Below is a small trained network, with its code and all its weights. Each question gives an input and a class and asks what happens when units are switched off, that is, made to give their printed mean instead of their output.

import numpy as np


def w(rows, s, z=0):
    codes = np.array(rows[::2]) - 128.0
    scale = np.full(codes.shape[1], s)
    scale[-1] = z or s
    return codes * scale


def f(y):
    return np.maximum(y, 0)


def log_softmax(a):
    a = a - a.max(-1, keepdims=True)
    return a - np.log(np.exp(a).sum(-1, keepdims=True))


def net(x, mask):
    res = np.array(x, float).reshape(1, 8) / 4 @ E
    y = f(res @ A[0][:, :-1].T + A[0][:, -1])
    res = res + np.where(mask, y, B[0][:, -1]) @ B[0][:, :-1]
    return log_softmax(res[-1] @ U[:, :-1].T + U[:, -1])


A, B = {}, {}
E = w([
[99,140,125,115,120,151,127,116],'x0',
[124,124,109,128,129,114,114,129],'x1',
[138,132,151,136,136,124,161,108],'x2',
[148,120,143,129,144,139,118,155],'x3',
[77,166,111,40,164,60,228,237],'x4',
[137,130,118,132,131,141,114,157],'x5',
[231,254,126,46,150,128,82,81],'x6',
[50,195,212,198,210,66,59,131],'x7',
],0.007)
A[0] = w([
[155,99,93,117,126,136,164,95,142],'neuron 1',
[72,165,210,148,223,72,80,110,121],'neuron 2',
[96,245,166,180,155,122,103,131,105],'neuron 3',
[135,97,134,166,149,178,46,82,155],'neuron 4',
[90,63,116,155,112,160,169,144,122],'neuron 5',
[135,143,157,107,149,91,182,168,205],'neuron 6',
[165,102,122,112,142,147,142,131,253],'neuron 7',
[115,134,132,109,135,109,162,184,101],'neuron 8',
[162,81,157,192,107,150,59,87,105],'neuron 9',
[198,134,67,70,84,179,151,121,116],'neuron 10',
[133,107,169,159,59,123,104,98,128],'neuron 11',
[83,165,171,159,167,107,87,133,103],'neuron 12',
[94,129,127,62,157,99,160,179,109],'neuron 13',
[60,20,135,186,118,109,162,163,84],'neuron 14',
[106,137,126,95,146,94,157,158,81],'neuron 15',
[211,254,113,42,141,122,102,87,122],'neuron 16',
[134,159,110,134,138,126,141,202,128],'neuron 17',
[67,167,147,80,130,90,173,194,97],'neuron 18',
],0.0077,0.0056)
B[0] = w([
[117,80,134,136,93,100,134,157,180],'neuron 1',
[180,50,129,95,49,53,215,177,234],'neuron 2',
[138,76,136,73,96,91,143,165,200],'neuron 3',
[134,163,75,173,117,157,192,111,212],'neuron 4',
[92,104,198,82,174,98,35,103,203],'neuron 5',
[115,178,134,187,123,178,142,98,229],'neuron 6',
[82,133,131,155,74,137,102,198,227],'neuron 7',
[162,168,79,138,134,159,140,67,179],'neuron 8',
[198,167,60,171,138,173,159,89,205],'neuron 9',
[132,41,166,74,102,54,159,160,221],'neuron 10',
[147,163,94,159,104,174,145,88,175],'neuron 11',
[151,68,120,93,92,58,179,159,188],'neuron 12',
[169,159,78,161,151,172,137,87,207],'neuron 13',
[105,105,184,109,253,99,9,71,231],'neuron 14',
[171,142,100,196,147,134,167,77,169],'neuron 15',
[88,156,207,111,217,131,44,96,254],'neuron 16',
[137,156,114,157,112,147,149,101,176],'neuron 17',
[201,138,59,191,131,182,168,60,216],'neuron 18',
],0.0064,0.0074)
U = w([
[172,192,9,210,145,196,169,61,69],'0',
[89,135,214,98,255,119,16,89,92],'1',
[135,37,126,83,21,65,192,189,68],'2',
[92,173,139,160,100,157,130,152,253],'3',
],0.0068,0.0069)

Each question gives the input, the list of numbers given to net, and the class t.
The units are the neurons (one row each of A and B). Each row of codes is followed by its name. A weight is (code - 128) times the scale printed after its matrix; where a second scale follows, it is the last column's (A, B and U).
mask holds one flag per neuron, in row order. A switched-off neuron (its flag False) gives its mean, the last column of its row in B, instead of its output. The means were averaged over made-up inputs and are rounded, as every weight is.
A unit's drop is (log p(t) with every unit on - log p(t) with that unit switched off) / (log p(t) with every unit on - log p(t) with every unit switched off).
The circuit of an input: a set's keep is (log p(t) with only the set's units on - log p(t) with every unit switched off) / (log p(t) with every unit on - log p(t) with every unit switched off). Starting from the 12 units with the biggest drops (on a tie, the unit counted first), units are removed one at a time, each time the one whose removal leaves the highest keep (on an exact tie, the one counted first), for as long as the keep stays at least 0.8.
circuit, biggest first: the units of the circuit, biggest drop first
most important unit: the unit with the biggest drop
top k neurons: the k neurons with the biggest drops, biggest first
drop of u: that unit's drop, to one decimal
input [-3,4,7,7,1,-7,-8,-2], class 1: most important unit : neuron 14
input [6,-2,4,-5,2,1,4,5], class 2: circuit, biggest first : [neuron 2; neuron 3]
input [8,0,-1,5,2,2,-2,3], class 2: circuit, biggest first : [neuron 16; neuron 2]
input [-3,-6,-7,1,-8,-1,-8,3], class 0: top 3 neurons : [neuron 9; neuron 4; neuron 16]
input [2,-1,5,-8,7,-4,-6,-7], class 0: top 2 neurons : [neuron 18; neuron 13]
input [5,3,7,6,1,5,-8,-8], class 1: top 2 neurons : [neuron 14; neuron 5]
input [-2,-1,3,-2,7,5,3,-5], class 0: top 2 neurons : [neuron 18; neuron 13]
input [4,3,6,3,-8,-5,-7,5], class 0: top 2 neurons : [neuron 9; neuron 4]
input [-3,-3,3,-6,8,-1,4,-5], class 0: circuit, biggest first : [neuron 18; neuron 13]
input [-5,2,-6,4,-5,1,-1,4], class 0: top 3 neurons : [neuron 9; neuron 4; neuron 10]
input [-7,-5,-4,-8,-4,-5,-5,0], class 1: top 4 neurons : [neuron 14; neuron 5; neuron 18; neuron 2]
input [3,3,0,4,2,5,-6,-1], class 1: top 2 neurons : [neuron 14; neuron 5]
input [-7,4,1,-7,-7,7,3,6], class 0: top 2 neurons : [neuron 9; neuron 4]
input [1,-7,5,8,-1,2,4,-8], class 2: circuit, biggest first : [neuron 10]
input [0,4,6,-6,-5,7,7,-7], class 1: top 2 neurons : [neuron 16; neuron 2]
input [7,6,-4,8,-2,-3,-6,-3], class 1: circuit, biggest first : [neuron 14; neuron 5]
input [8,1,-1,7,-5,-1,4,-7], class 2: top 2 neurons : [neuron 10; neuron 14]
input [-3,7,6,4,-8,4,-2,5], class 0: drop of neuron 9 : 0.4
input [3,2,7,-8,-4,1,1,-8], class 2: drop of neuron 10 : 0.4
input [-6,-8,6,-6,2,1,-1,7], class 2: circuit, biggest first : [neuron 2]
input [-7,3,2,6,-2,6,-8,2], class 1: drop of neuron 14 : 0.6
